Below is a small trained network, with its code and all its weights. Each question gives an input and a target symbol and asks what happens when units are switched off, that is, made to give their printed mean instead of their output.

import numpy as np


def w(rows, s, z=0):
    codes = np.array(rows[::2]) - 128.0
    scale = np.full(codes.shape[1], s)
    scale[-1] = z or s
    return codes * scale


def norm(h):
    return h / np.sqrt((h * h).mean(-1, keepdims=True) + 1e-5)


def f(y):
    return np.maximum(y, 0)


def softmax(a):
    e = np.exp(a - a.max(-1, keepdims=True))
    return e / e.sum(-1, keepdims=True)


def log_softmax(a):
    a = a - a.max(-1, keepdims=True)
    return a - np.log(np.exp(a).sum(-1, keepdims=True))


def net(x, mask):
    ids = ['βγδθμπω'.index(c) for c in x.split()]
    T = len(ids)
    res = E[ids] + P[:T]
    r = norm(res)
    for j in range(3):
        rows = slice(2 * j, 2 * j + 2)
        q, k, v = (r @ M[0][rows].T for M in (Q, K, V))
        z = softmax(np.where(np.tri(T) > 0, q @ k.T / 2**0.5, -1e9)) @ v
        o = O[0][rows]
        res = res + np.where(mask[j], z, o[:, -1]) @ o[:, :-1]
    y = f(norm(res) @ A[0][:, :-1].T + A[0][:, -1])
    res = res + np.where(mask[3:27], y, B[0][:, -1]) @ B[0][:, :-1]
    return log_softmax(norm(res)[-1] @ U[:, :-1].T + U[:, -1])


Q, K, V, O, A, B = {}, {}, {}, {}, {}, {}
E = w([
[103,133,105],'β',
[119,131,68],'γ',
[90,121,159],'δ',
[88,203,117],'θ',
[176,252,179],'μ',
[95,136,92],'π',
[95,137,86],'ω',
],0.014)
P = w([
[175,51,211],'0',
[4,208,118],'1',
[14,210,103],'2',
[25,206,100],'3',
[74,182,143],'4',
[91,184,97],'5',
[101,175,95],'6',
[122,166,101],'7',
[118,166,85],'8',
[173,127,118],'9',
[136,167,96],'10',
[123,163,101],'11',
[130,154,90],'12',
],0.0036)
Q[0] = w([
[159,191,154],'H1',
[56,108,106],'H1',
[92,112,154],'H2',
[158,110,254],'H2',
[165,140,115],'H3',
[97,130,69],'H3',
],0.041)
K[0] = w([
[34,120,50],'H1',
[235,177,152],'H1',
[200,106,110],'H2',
[221,245,226],'H2',
[143,100,95],'H3',
[140,249,92],'H3',
],0.022)
V[0] = w([
[135,82,144],'H1',
[181,170,104],'H1',
[249,185,78],'H2',
[189,147,44],'H2',
[138,100,27],'H3',
[247,123,93],'H3',
],0.02)
O[0] = w([
[125,117,181,56],'H1',
[173,140,98,157],'H1',
[171,250,88,86],'H2',
[101,203,163,183],'H2',
[45,133,82,98],'H3',
[151,109,7,2],'H3',
],0.018,0.012)
A[0] = w([
[138,101,91,3],'N1',
[126,132,173,147],'N2',
[159,118,128,107],'N3',
[142,125,121,138],'N4',
[138,67,167,130],'N5',
[136,151,6,92],'N6',
[129,117,113,61],'N7',
[100,149,132,164],'N8',
[167,130,119,148],'N9',
[135,84,175,153],'N10',
[156,95,120,113],'N11',
[130,131,116,100],'N12',
[162,146,127,47],'N13',
[155,152,154,68],'N14',
[129,167,115,78],'N15',
[125,114,122,96],'N16',
[194,101,111,104],'N17',
[163,149,124,53],'N18',
[109,67,112,154],'N19',
[158,174,191,99],'N20',
[160,123,126,171],'N21',
[97,119,81,167],'N22',
[124,132,169,141],'N23',
[81,115,64,150],'N24',
],0.017,0.0031)
B[0] = w([
[134,192,127,130],'N1',
[141,94,96,204],'N2',
[118,129,159,137],'N3',
[129,134,142,133],'N4',
[149,196,76,200],'N5',
[201,75,255,161],'N6',
[134,151,119,129],'N7',
[144,112,160,175],'N8',
[142,133,175,147],'N9',
[138,163,63,205],'N10',
[153,110,166,143],'N11',
[136,125,137,130],'N12',
[132,98,153,147],'N13',
[138,101,97,178],'N14',
[170,127,149,168],'N15',
[123,138,109,133],'N16',
[111,131,214,145],'N17',
[143,95,155,151],'N18',
[141,186,125,175],'N19',
[174,72,66,254],'N20',
[112,143,157,146],'N21',
[171,165,136,144],'N22',
[130,91,112,197],'N23',
[168,180,141,149],'N24',
],0.036,0.0086)
U = w([
[155,104,7,114],'β',
[76,177,91,130],'γ',
[98,220,99,52],'δ',
[119,19,185,3],'θ',
[197,181,205,151],'μ',
[98,86,109,161],'π',
[80,72,156,245],'ω',
],0.011,0.0033)

Each question gives the input, a string of symbols that net reads in full, and the target symbol t.
The units are the heads (2 rows each of Q, K, V and O) and the neurons (one row each of A and B). Each row of codes is followed by its name. A weight is (code - 128) times the scale printed after its matrix; where a second scale follows, it is the last column's (O, A, B and U).
mask holds one flag per unit, heads first, then neurons. A switched-off unit (its flag False) gives its mean, the last column of its rows in O or B, instead of its output. The means were averaged over made-up inputs and are rounded, as every weight is.
A unit's drop is (log p(t) with every unit on - log p(t) with that unit switched off) / (log p(t) with every unit on - log p(t) with every unit switched off).
The circuit of an input: a set's keep is (log p(t) with only the set's units on - log p(t) with every unit switched off) / (log p(t) with every unit on - log p(t) with every unit switched off). Starting from the 12 units with the biggest drops (on a tie, the unit counted first), units are removed one at a time, each time the one whose removal leaves the highest keep (on an exact tie, the one counted first), for as long as the keep stays at least 0.8.
units of the circuit, in order: the units of the circuit, biggest drop first
unit that matters most: the unit with the biggest drop
top k neurons: the k neurons with the biggest drops, biggest first
heads that matter: for each layer, one digit per head in row order, 1 if its drop is at least 0.15 and else 0, layers parted by /
drop of u: that unit's drop, to one decimal
input π ω δ, target θ: heads that matter : 111
input ω π γ γ β ω γ μ, target δ: units of the circuit, in order : (H3, N6)
input γ β γ, target δ: units of the circuit, in order : (H3, H2)
input δ π ω δ π β, target ω: units of the circuit, in order : (H3, H1)
input β γ δ ω ω γ γ β π θ θ β, target β: unit that matters most : N5
input θ δ δ ω δ, target β: units of the circuit, in order : (N10, H2)
input δ γ γ β δ π γ, target ω: top 4 neurons : (N5, N10, N19, N8)
input δ β γ δ δ π, target ω: units of the circuit, in order : (H3, H1)
input δ θ δ δ δ, target β: units of the circuit, in order : (N5, H2)
input π ω γ, target γ: heads that matter : 011
input ω γ δ ω ω, target δ: top 2 neurons : (N20, N19)
input δ γ δ π ω, target ω: heads that matter : 001
input δ γ δ, target ω: heads that matter : 111
input β θ δ π γ ω π π γ γ μ θ, target β: heads that matter : 010
input θ π θ β δ θ θ β, target β: heads that matter : 000
input δ π δ, target θ: heads that matter : 101
input δ γ δ β, target ω: heads that matter : 001
input θ δ π δ π, target β: heads that matter : 001
input π γ γ δ γ δ δ ω, target γ: heads that matter : 011
input ω ω γ γ, target δ: heads that matter : 011
input π γ ω δ π, target γ: unit that matters most : H2
input μ μ γ δ δ ω π, target θ: unit that matters most : H3
input ω π γ γ θ γ γ γ μ, target δ: drop of H2 : 1.2
input ω ω ω γ δ γ π ω, target γ: drop of H3 : 0.2
input δ γ ω, target ω: drop of H3 : 0.5
input δ π β γ, target ω: drop of N6 : 0.0
